[128 = 0]
[72,133,131,116,136,108,125,168,99,120,116,134,166,136,120,122,76,148,122,129,85,131,142,212,81,117,121,109,149,128,110,90,112,129,127,165,117,145,144]  1
[57,132,129,117,134,90,134,147,90,128,100,131,155,122,125,122,99,131,147,116,112,139,143,172,113,127,128,116,142,128,113,83,108,129,114,147,124,169,115]  7
[35,134,129,105,136,81,138,145,78,128,92,131,165,130,122,117,88,137,135,105,104,137,148,184,105,122,129,121,147,129,117,71,102,128,110,148,123,164,107]  8
[165,123,125,79,139,105,136,108,107,134,121,124,100,144,115,121,115,125,146,68,153,127,121,112,171,111,137,132,124,124,145,125,120,124,120,101,131,133,110]  9
[120,129,127,88,139,118,126,156,102,119,122,130,141,161,135,120,70,152,104,90,100,120,138,207,90,104,124,127,143,131,123,110,113,126,128,136,119,111,149]  3
[170,123,129,165,123,138,131,100,143,135,132,128,123,98,91,132,147,106,175,131,187,142,116,75,191,140,133,114,117,119,136,145,141,129,127,137,133,185,113]  5
[151,125,130,114,143,108,132,139,109,124,123,131,158,143,88,123,88,136,167,85,136,132,125,168,154,114,127,104,140,120,131,117,123,126,121,155,119,179,133]  0
[78,132,130,126,135,110,129,159,95,124,107,134,171,126,113,121,86,140,142,124,96,136,145,198,104,118,123,101,147,126,108,87,115,129,121,168,119,162,131]  3
[94,131,130,142,130,124,125,152,116,123,120,132,157,121,115,128,104,133,143,139,116,132,136,172,111,128,125,116,140,126,116,108,124,129,128,159,121,149,138]  2
[182,123,129,138,136,124,133,115,123,130,131,131,134,110,79,128,110,120,187,101,178,137,117,116,181,121,132,103,126,119,140,137,134,127,124,148,126,192,124]  1
[154,123,126,71,143,105,134,124,108,129,126,126,117,161,120,120,104,138,130,62,123,123,124,136,146,108,133,134,132,126,139,118,118,125,122,108,126,103,127]  6
[143,124,130,130,139,103,136,127,109,131,115,131,141,117,80,123,100,125,184,97,159,140,125,146,174,119,132,100,133,119,134,112,120,127,117,154,123,203,118]  3
[139,124,127,122,131,86,140,99,113,139,116,126,119,113,104,124,135,111,173,100,186,139,123,92,193,124,138,117,120,120,141,119,120,127,111,116,135,188,91]  10
[171,123,129,142,137,119,131,125,123,127,131,131,139,121,87,129,105,125,166,105,158,135,121,148,175,120,132,103,129,118,131,128,129,127,125,150,122,186,131]  1
[141,127,129,109,142,123,127,150,115,120,127,132,147,145,114,123,75,144,138,101,108,128,130,190,122,110,124,112,140,124,126,116,121,127,128,149,117,141,148]  0

[148,118,133,112,106,130,124,126,103,60,131,132,126,117,149,105,122,127,141,134,117,145,120,96,125,108,118,141,127,131,133,136,126,121,127,126,128,127,146,118,126,157]  3
[123,137,154,185,145,119,140,138,135,79,141,125,119,127,125,161,123,131,113,130,133,126,144,167,154,148,127,125,126,143,124,126,191,141,130,126,95,112,114,130,129,124]  2
[144,118,128,102,110,130,121,120,97,63,127,133,128,111,147,104,121,129,143,133,112,154,121,90,121,117,118,141,126,129,134,134,111,127,126,127,133,126,146,122,128,162]  5
[147,110,145,140,120,122,132,138,121,24,134,132,121,99,145,103,118,115,129,136,141,147,144,109,152,120,113,142,121,143,127,131,168,127,129,129,103,128,140,114,127,150]  0
[136,137,146,206,137,124,137,130,123,80,147,124,119,134,138,177,117,142,127,124,110,116,121,165,145,150,127,124,132,138,130,130,181,134,129,125,107,109,124,128,126,139]  3
[136,124,121,65,110,129,124,128,111,152,116,134,132,116,132,90,132,124,133,134,120,175,139,81,118,111,124,136,123,123,130,127,109,127,126,129,135,130,128,133,130,123]  8
[138,130,125,40,112,126,129,148,129,153,111,131,132,114,125,61,150,110,112,130,148,187,184,86,134,109,129,122,117,118,123,127,116,154,127,135,137,142,100,147,132,72]  10
[141,120,128,77,109,129,127,124,109,110,119,135,130,108,136,111,120,127,138,132,120,167,123,80,115,112,120,141,124,129,132,132,119,116,126,128,132,128,141,127,129,155]  7
[141,151,141,116,146,135,141,106,118,250,137,133,127,110,121,192,102,150,116,118,116,124,109,115,105,141,133,131,124,131,128,107,151,126,125,124,101,90,120,142,134,147]  0
[144,147,138,78,144,130,150,117,152,236,135,131,126,114,123,162,104,131,110,123,121,125,134,90,128,165,134,133,119,142,123,112,202,124,128,126,80,106,113,140,133,107]  3
[141,132,151,201,136,125,127,126,117,77,148,127,119,121,143,178,105,138,129,127,116,119,117,146,141,140,121,132,128,143,132,129,186,127,128,123,93,109,134,121,126,163]  5
[156,123,127,158,109,130,123,144,90,8,136,123,126,135,159,82,129,127,120,138,102,131,136,127,148,121,127,123,129,121,132,142,136,144,128,129,144,132,125,134,125,105]  2
[113,134,147,202,147,120,134,117,147,116,142,126,122,134,120,213,117,143,131,118,109,114,97,172,129,154,125,132,132,144,130,129,181,116,130,123,94,109,136,121,126,161]  0
[153,136,137,198,128,134,133,135,95,59,151,124,122,134,150,149,116,140,128,131,93,117,120,152,145,145,127,124,130,135,132,133,203,141,128,124,121,112,125,133,126,133]  7
[147,158,125,120,138,135,146,115,130,231,136,127,129,138,126,175,107,143,116,122,91,118,121,97,116,158,142,124,127,129,128,118,156,135,127,125,98,103,113,152,131,98]  2
[159,133,139,170,125,133,132,119,99,81,145,129,122,121,153,168,103,143,140,128,96,124,103,128,116,181,122,139,129,136,134,133,190,120,128,122,102,106,146,123,127,162]  8
[162,132,137,148,122,132,132,123,96,87,143,130,124,121,153,144,111,137,136,132,96,142,117,117,133,141,126,136,128,135,133,133,183,126,127,124,112,108,140,126,127,149]  10
